Here is a tiny trained network, its code and every weight. The questions are about switching its units off for an input and a target symbol, where a switched-off unit gives its printed mean instead of its output.

import numpy as np


def w(rows, s, z=0):
    codes = np.array(rows[::2]) - 128.0
    scale = np.full(codes.shape[1], s)
    scale[-1] = z or s
    return codes * scale


def f(y):
    return np.maximum(y, 0)


def softmax(a):
    e = np.exp(a - a.max(-1, keepdims=True))
    return e / e.sum(-1, keepdims=True)


def log_softmax(a):
    a = a - a.max(-1, keepdims=True)
    return a - np.log(np.exp(a).sum(-1, keepdims=True))


def net(x, mask):
    ids = ['αγζηπτφω'.index(c) for c in x.split()]
    T = len(ids)
    res = E[ids] + P[:T]
    u = 0
    for l in range(2):
        r = res
        for j in range(3):
            rows = slice(2 * j, 2 * j + 2)
            q, k, v = (r @ M[l][rows].T for M in (Q, K, V))
            z = softmax(np.where(np.tri(T) > 0, q @ k.T / 2**0.5, -1e9)) @ v
            o = O[l][rows]
            res = res + np.where(mask[u + j], z, o[:, -1]) @ o[:, :-1]
        u += 3
        y = f(res @ A[l][:, :-1].T + A[l][:, -1])
        res = res + np.where(mask[u : u + 4], y, B[l][:, -1]) @ B[l][:, :-1]
        u += 4
    return log_softmax(res[-1] @ U[:, :-1].T + U[:, -1])


Q, K, V, O, A, B = {}, {}, {}, {}, {}, {}
E = w([
[63,104,174,130,203,83],'α',
[109,158,157,137,179,14],'γ',
[185,117,148,180,10,91],'ζ',
[105,75,148,158,96,136],'η',
[172,83,114,148,110,114],'π',
[68,90,19,172,231,130],'τ',
[154,82,85,102,162,79],'φ',
[99,131,223,192,43,86],'ω',
],0.014)
P = w([
[146,49,207,23,55,171],'0',
[202,161,179,142,172,175],'1',
[100,2,152,143,76,77],'2',
[142,83,149,202,168,76],'3',
[60,209,69,137,58,129],'4',
[176,206,209,75,197,211],'5',
[134,229,105,81,121,162],'6',
[58,141,117,81,79,244],'7',
[100,181,60,135,65,66],'8',
[134,169,107,140,66,140],'9',
[146,73,144,247,133,115],'10',
],0.01)
Q[0] = w([
[126,192,89,140,133,118],'0.h0',
[140,180,136,143,119,120],'0.h0',
[120,84,140,213,132,122],'0.h1',
[88,135,81,161,135,175],'0.h1',
[88,4,102,228,130,68],'0.h2',
[180,92,195,130,161,165],'0.h2',
],0.016)
K[0] = w([
[142,200,142,78,143,172],'0.h0',
[65,178,131,166,132,79],'0.h0',
[86,143,97,98,104,192],'0.h1',
[117,175,39,172,162,180],'0.h1',
[101,220,120,12,92,238],'0.h2',
[58,17,104,81,64,84],'0.h2',
],0.011)
V[0] = w([
[77,168,88,25,142,94],'0.h0',
[79,168,113,96,71,181],'0.h0',
[169,118,87,71,166,85],'0.h1',
[154,203,214,113,132,24],'0.h1',
[107,64,184,123,251,182],'0.h2',
[237,123,45,80,139,109],'0.h2',
],0.011)
O[0] = w([
[101,89,125,110,186,145,19],'0.h0',
[156,159,170,124,179,155,104],'0.h0',
[124,72,127,109,124,128,34],'0.h1',
[40,106,148,179,98,88,197],'0.h1',
[137,116,156,247,195,176,96],'0.h2',
[184,109,198,77,146,104,2],'0.h2',
],0.015,0.0078)
A[0] = w([
[141,36,220,114,67,167,183],'0.n0',
[180,145,89,139,171,67,169],'0.n1',
[165,189,181,178,82,83,3],'0.n2',
[226,66,211,2,180,205,135],'0.n3',
],0.0074,0.0046)
B[0] = w([
[192,88,123,153,142,110,166],'0.n0',
[82,152,178,63,137,254,146],'0.n1',
[79,68,100,68,207,172,249],'0.n2',
[95,72,50,194,68,133,146],'0.n3',
],0.0089,0.011)
Q[1] = w([
[158,205,103,92,114,69],'1.h0',
[184,53,130,175,171,26],'1.h0',
[165,51,140,59,176,208],'1.h1',
[85,89,171,164,49,106],'1.h1',
[147,142,1,120,161,107],'1.h2',
[131,177,44,166,115,140],'1.h2',
],0.0087)
K[1] = w([
[143,102,186,176,55,122],'1.h0',
[63,2,171,125,137,146],'1.h0',
[125,38,113,130,103,122],'1.h1',
[84,182,129,158,53,160],'1.h1',
[102,94,170,115,96,198],'1.h2',
[115,157,145,112,136,149],'1.h2',
],0.0096)
V[1] = w([
[76,80,81,121,217,71],'1.h0',
[154,154,228,155,121,80],'1.h0',
[88,34,149,161,44,87],'1.h1',
[199,187,121,128,129,104],'1.h1',
[63,83,207,59,130,254],'1.h2',
[167,148,173,205,1,164],'1.h2',
],0.0091)
O[1] = w([
[129,161,88,116,197,81,131],'1.h0',
[102,48,121,134,85,128,45],'1.h0',
[114,158,65,107,213,65,249],'1.h1',
[81,77,121,78,58,177,51],'1.h1',
[52,255,170,149,101,179,123],'1.h2',
[76,55,211,68,112,233,216],'1.h2',
],0.011,0.017)
A[1] = w([
[123,66,68,91,96,163,130],'1.n0',
[219,78,58,97,110,155,200],'1.n1',
[134,176,134,119,152,2,152],'1.n2',
[106,143,166,50,68,53,5],'1.n3',
],0.0084,0.0025)
B[1] = w([
[76,132,87,192,184,145,157],'1.n0',
[84,194,235,135,136,90,149],'1.n1',
[208,134,73,86,79,228,253],'1.n2',
[222,132,177,144,2,103,180],'1.n3',
],0.0095,0.016)
U = w([
[136,96,128,253,119,130,150],'α',
[131,65,76,165,98,147,152],'γ',
[138,125,159,69,74,112,210],'ζ',
[104,61,148,142,108,234,92],'η',
[125,60,189,85,160,145,253],'π',
[184,153,217,157,139,129,87],'τ',
[166,94,168,97,152,118,139],'φ',
[26,167,74,137,61,120,83],'ω',
],0.0065,0.0055)

Each question gives the input, a string of symbols that net reads in full, and the target symbol t.
The units are the heads (2 rows each of Q, K, V and O) and the neurons (one row each of A and B). Each row of codes is followed by its name. A weight is (code - 128) times the scale printed after its matrix; where a second scale follows, it is the last column's (O, A, B and U).
mask holds one flag per unit, layer by layer, with each layer's heads first. A switched-off unit (its flag False) gives its mean, the last column of its rows in O or B, instead of its output. The means were averaged over made-up inputs and are rounded, as every weight is.
A unit's drop is (log p(t) with every unit on - log p(t) with that unit switched off) / (log p(t) with every unit on - log p(t) with every unit switched off).
The circuit of an input: a set's keep is (log p(t) with only the set's units on - log p(t) with every unit switched off) / (log p(t) with every unit on - log p(t) with every unit switched off). Starting from the 12 units with the biggest drops (on a tie, the unit counted first), units are removed one at a time, each time the one whose removal leaves the highest keep (on an exact tie, the one counted first), for as long as the keep stays at least 0.8.
circuit, biggest first: the units of the circuit, biggest drop first
k most important neurons: the k neurons with the biggest drops, biggest first
top k neurons in layer l: the k neurons of layer l with the biggest drops, biggest first
heads that matter: for each layer, one digit per head in row order, 1 if its drop is at least 0.15 and else 0, layers parted by /
input ω φ φ ω ω ω, target φ: circuit, biggest first : 0.h2, 1.h2, 1.h1, 0.n2
input ζ ω ω ζ τ τ τ τ π, target τ: circuit, biggest first : 0.h1, 0.h2, 1.h0
input τ α ω π ω ζ, target ω: circuit, biggest first : 0.h2
input ω φ ω τ γ, target φ: heads that matter : 001 / 001
input π π γ τ ω, target π: heads that matter : 011 / 000
input ω τ ω α α, target τ: circuit, biggest first : 0.h2, 1.h0
input τ γ ω φ ω τ α ω η, target τ: circuit, biggest first : 0.h2, 0.h1, 1.h0
input τ ζ η π ω ω ω τ α φ ζ, target τ: heads that matter : 011 / 100
input ω η ω τ α ω η ω γ ζ ζ, target ω: circuit, biggest first : 0.h2, 1.h2
input η π π α α, target π: 3 most important neurons : 1.n2, 0.n2, 1.n3
input ω γ ζ α γ ζ γ, target α: heads that matter : 001 / 000
input ω ω π τ η ω ζ ζ ω α, target ζ: top 2 neurons in layer 1 : 1.n3, 1.n0
input ω η γ ω, target ω: circuit, biggest first : 0.h2, 0.h1
input ζ α ζ η ω ω π α ω γ γ, target α: circuit, biggest first : 0.h2
input γ ω ζ ω, target γ: heads that matter : 110 / 110
input ω η ω ζ ω ω α, target ζ: heads that matter : 001 / 000
input α τ ω α γ, target τ: top 2 neurons in layer 0 : 0.n1, 0.n0
input φ ω ω ω τ ζ ω ω α ω γ, target ω: heads that matter : 001 / 000
input ω τ α π ω, target τ: heads that matter : 011 / 100
input α ω ω γ ω ω ω η ω ω ζ, target η: top neuron in layer 1 : 1.n3
input τ γ τ φ ζ τ, target α: top 3 neurons in layer 0 : 0.n3, 0.n2, 0.n1
input ω ω α ζ ω γ φ, target ζ: circuit, biggest first : 0.h2, 0.n2
input ω ω ω, target ω: heads that matter : 011 / 000
input τ α ω, target τ: circuit, biggest first : 0.h1, 0.h2, 1.h0, 0.n3
